[112 151 119 123 134 125] Answer: 125
[149 154 123 100] Answer: 100
[138 128 129 150 128] Answer: 128
[141 143 125 111 152] Answer: 152
[154 138 136 113] Answer: 113
[102 100 128 124] Answer: 124
[109 132 134 106 105 133] Answer: 133
---
array([113, 124, 135, 150, 134, 121, 122])
134

array([[136, 126, 124, 116, 121, 103, 123],
       [121, 157, 104, 115, 130, 132, 144]])
121

array([[134, 135, 116, 111, 100, 111, 101],
       [133, 132, 141, 144, 149, 144, 149],
       [135, 135, 116, 110, 100, 111, 101]])
100

array([133, 153, 120, 127, 120, 112, 111])
120

array([131, 122, 155, 122, 135, 118, 124])
135

array([[120, 126, 122, 118, 117, 125, 109],
       [121, 124, 121, 117, 116, 127, 104]])
117
---
[[140 136 141 112 111 104 154]
 [142 114 150 133 149 120 132]
 [140 128 144 120 127 116 143]] ⇒ 133

[105  99 107 103 116] ⇒ 107

[121 156 110 122 129] ⇒ 110

[[126 145 129 155  99]
 [124 120 117 150 113]
 [128 139 133 129 123]] ⇒ 117

[[140 140 122 121 136 124 124]
 [135 117 122 118 122 133 111]
 [151 139 141 133 148 109 133]] ⇒ 118

[155 127 114 113 157 107 103] ⇒ 113

[123 142 123 133 155] ⇒ 123

[128 133 102 152 135] ⇒ 102
---
[[127 152 114 129]
 [119 129 122 119]
 [101 132 113 115]] value 119

[[114 117 117 120 121 121]
 [125 137 150 126 129 116]] value 116

[[125 118 117 132 117]
 [118 115 115 140 113]
 [117 126 125 149 125]] value 113

[[133 146 126 128 147 147]
 [152 143 149 151 126 143]
 [128 145 119 122 152 146]] value 143

[[111 157 140 130 129 133 127]
 [115 129 134 145 131 149 125]
 [133 111 112 121 122 110 141]] value 125

[[103 137 148 123 116 136]
 [128 143 128 145 144 131]] value 131

[[147 130 140 113]
 [116 122 101 137]] value 137
---
[[145 114 112 147 136]
 [102 132 121 156 131]
 [104 121 141 133 126]] yields 121, 156

[[128 125 120 128 156]
 [132 127 134 119 139]
 [122 128 109 132 129]] yields 134, 156

[141 127 154 131 150 129 140] yields 131, 154

[105 112 139 125 121] yields 139, 139

[153 115 130 131 119] yields 130, 153

[[127 146 110 120 125]
 [142 135 110 110 126]
 [104 129 124 152 131]] yields 110, 152
---
[102 107 113 118] Answer: 102

[[134 123 119 131 129]
 [140 121 134 121 105]] Answer: 134

[[128 129 130 128 128 128 129]
 [130 145 154 133 140 127 131]] Answer: 128

[151 148 128 141] Answer: 151

[120 129 156 128 136 136] Answer: 120

[[128 146 130 115 120 138 124]
 [110 125 101 100 126 110 102]] Answer: 128

[118 101 112 147 104 105] Answer: 118

[133 118 154 121 111 127] Answer: 133
---
Q:
array([[130, 151, 148, 129, 139],
       [129, 114, 120, 130, 122]])
A: 129

Q:
array([[128, 127, 135, 116],
       [150, 135, 124, 115]])
A: 135

Q:
array([[146, 133, 147, 137, 126, 142],
       [106, 121, 108, 118, 130, 108]])
A: 126

Q:
array([[120, 137, 128, 105, 119, 118],
       [153, 130, 140, 117, 118, 107]])
A: 119

Q:
array([[114, 145, 135, 142, 128],
       [157, 106, 125, 105, 134]])
A: 142

Q:
array([[120, 153, 150, 108, 109, 135, 112],
       [130, 123, 128, 132, 124, 128, 129]])
A: 135

Q:
array([[112, 120, 104, 110],
       [117, 121, 144, 108]])
A: 104
---
[[132 127 116 135 110]
 [131 127 127 126 124]
 [124 122 149 112 147]] | 132

[[129 134 131 132 137]
 [131 129 128 128 148]
 [129 129 128 129 150]] | 129

[[129 127 127 129 125 126 127]
 [118 130 118 128 125 110 134]
 [117 128 122 126 121  99 131]] | 129

[[113 149 125 126 131]
 [152 118 119 140 134]
 [ 99 148 140 116 119]] | 113

[[149 107 135 116]
 [107 102 125 134]
 [139 132 119 115]] | 149

[[135 110  99 128]
 [135 123 122 121]
 [132 113 120 128]] | 135
---
[[120 112 151 131]
 [134 110 136 131]]: 151

[[101 135 137 121]
 [131 132 128 120]
 [124 141 141 104]]: 128

[[100 139 106 128]
 [137 151 146 102]]: 106

[[105 134 112 127]
 [140 136 123 131]
 [132 122 130 125]]: 123

[[120 129 127 121]
 [131 129 129 130]
 [135 157 148 131]]: 129

[[112 125 151 151]
 [122 134 152 152]]: 151

[[134 126 125 133]
 [140 111 111 135]
 [108 142 155 110]]: 111
